[[123 122 124 128 126 125 120]
 [135 130 118 128 150 113 155]
 [135 129 122 128 125 135 128]
 [122 123 127 128 124 122 121]
 [125 130 135 129 129 125 128]
 [122 125 125 128 142 112 138]
 [125 123 124 128 121 125 120]
 [144 142 133 128 129 128 157]
 [122 122 124 128 127 124 120]
 [132 123 110 127 142 117 140]
 [125 125 126 128 125 130 120]
 [117 129 145 129 120 118 124]]
->
[[125 120 123 122 124 128 126]
 [113 155 135 130 118 128 150]
 [135 128 135 129 122 128 125]
 [122 121 122 123 127 128 124]
 [125 128 125 130 135 129 129]
 [112 138 122 125 125 128 142]
 [125 120 125 123 124 128 121]
 [128 157 144 142 133 128 129]
 [124 120 122 122 124 128 127]
 [117 140 132 123 110 127 142]
 [130 120 125 125 126 128 125]
 [118 124 117 129 145 129 120]]

[[114 115 157 142 110]
 [149 136 112 153 136]]
->
[[142 110 114 115 157]
 [153 136 149 136 112]]

[[130 138 122 144 126 114 139 123 133 130 157]
 [124 109 144 119 137 154 135 139 129 133 121]
 [128 125 138 118 141 142 132 132 123 128 121]
 [129 122 131 137 128 128 137 130 133 132 144]
 [128 135 130 130 137 134 138 134 129 133 138]
 [130 134 129 134 135 126 138 128 127 130 145]
 [127 135 132 129 142 140 141 140 130 139 138]]
->
[[130 157 130 138 122 144 126 114 139 123 133]
 [133 121 124 109 144 119 137 154 135 139 129]
 [128 121 128 125 138 118 141 142 132 132 123]
 [132 144 129 122 131 137 128 128 137 130 133]
 [133 138 128 135 130 130 137 134 138 134 129]
 [130 145 130 134 129 134 135 126 138 128 127]
 [139 138 127 135 132 129 142 140 141 140 130]]

[[112 127 138 116 152 143 146 140 133 142 133 110]
 [131 146 109 143 118 115 136 139 141 136 143 140]
 [137 113 144 120 122 122 119 111 115 110 124 128]]
->
[[133 110 112 127 138 116 152 143 146 140 133 142]
 [143 140 131 146 109 143 118 115 136 139 141 136]
 [124 128 137 113 144 120 122 122 119 111 115 110]]

[[115 116 112 112 114 111 120 119 109 111]
 [116 116 121 110 124 114 106 123 117 116]]
->
[[109 111 115 116 112 112 114 111 120 119]
 [117 116 116 116 121 110 124 114 106 123]]

[[128 132 129 129]
 [124 102 127 147]
 [123 127 131 127]
 [133 131 130 128]]
->
[[129 129 128 132]
 [127 147 124 102]
 [131 127 123 127]
 [130 128 133 131]]
---
[[142 132 107 144 140 119 145 136 146 124 119 143 120 123]
 [150 120 123 149 139 110 138 116 132 134 109 129 126 126]
 [144 114 123 124 128 115 137 120 140 145 123 136 117 118]
 [142 121 116 136 109 127 127 123 117 144 137 130 117 125]]
->
[[142 121 116 136 109 127 127 123 117 144 137 130 117 125]
 [142 132 107 144 140 119 145 136 146 124 119 143 120 123]
 [150 120 123 149 139 110 138 116 132 134 109 129 126 126]
 [144 114 123 124 128 115 137 120 140 145 123 136 117 118]]

[[111 128 122 130 152 156 118 137 140 139 114 113 124 138]
 [113 121 123 132 146 155 111 126 140 145 109 117 119 136]
 [115 132 124 128 156 154 123 142 138 134 119 107 129 139]
 [111 124 122 131 148 154 114 132 140 143 111 115 121 137]
 [114 117 123 133 141 149 105 120 140 147 109 119 118 137]]
->
[[114 117 123 133 141 149 105 120 140 147 109 119 118 137]
 [111 128 122 130 152 156 118 137 140 139 114 113 124 138]
 [113 121 123 132 146 155 111 126 140 145 109 117 119 136]
 [115 132 124 128 156 154 123 142 138 134 119 107 129 139]
 [111 124 122 131 148 154 114 132 140 143 111 115 121 137]]

[[112 127 107 123 110]
 [110 125 111 102 117]]
->
[[110 125 111 102 117]
 [112 127 107 123 110]]

[[143 131]
 [141 157]
 [135 133]
 [136 151]
 [129 129]
 [127 144]
 [129 128]]
->
[[129 128]
 [143 131]
 [141 157]
 [135 133]
 [136 151]
 [129 129]
 [127 144]]

[[125 153 105 116 126 150 116 141 114]
 [115  98 126 137 107 106 144 111 141]
 [124 107 130 140 114 110 141 120 141]
 [116 130 115 122 121 133 129 123 126]
 [123 118 110 130 108 124 127 123 127]]
->
[[123 118 110 130 108 124 127 123 127]
 [125 153 105 116 126 150 116 141 114]
 [115  98 126 137 107 106 144 111 141]
 [124 107 130 140 114 110 141 120 141]
 [116 130 115 122 121 133 129 123 126]]

[[121 127]
 [106  99]]
->
[[106  99]
 [121 127]]

[[125 127 125]
 [129 137 135]
 [125 124 124]
 [127 122 121]
 [148 129 158]
 [125 123 123]
 [126 123 122]
 [128 120 119]]
->
[[128 120 119]
 [125 127 125]
 [129 137 135]
 [125 124 124]
 [127 122 121]
 [148 129 158]
 [125 123 123]
 [126 123 122]]
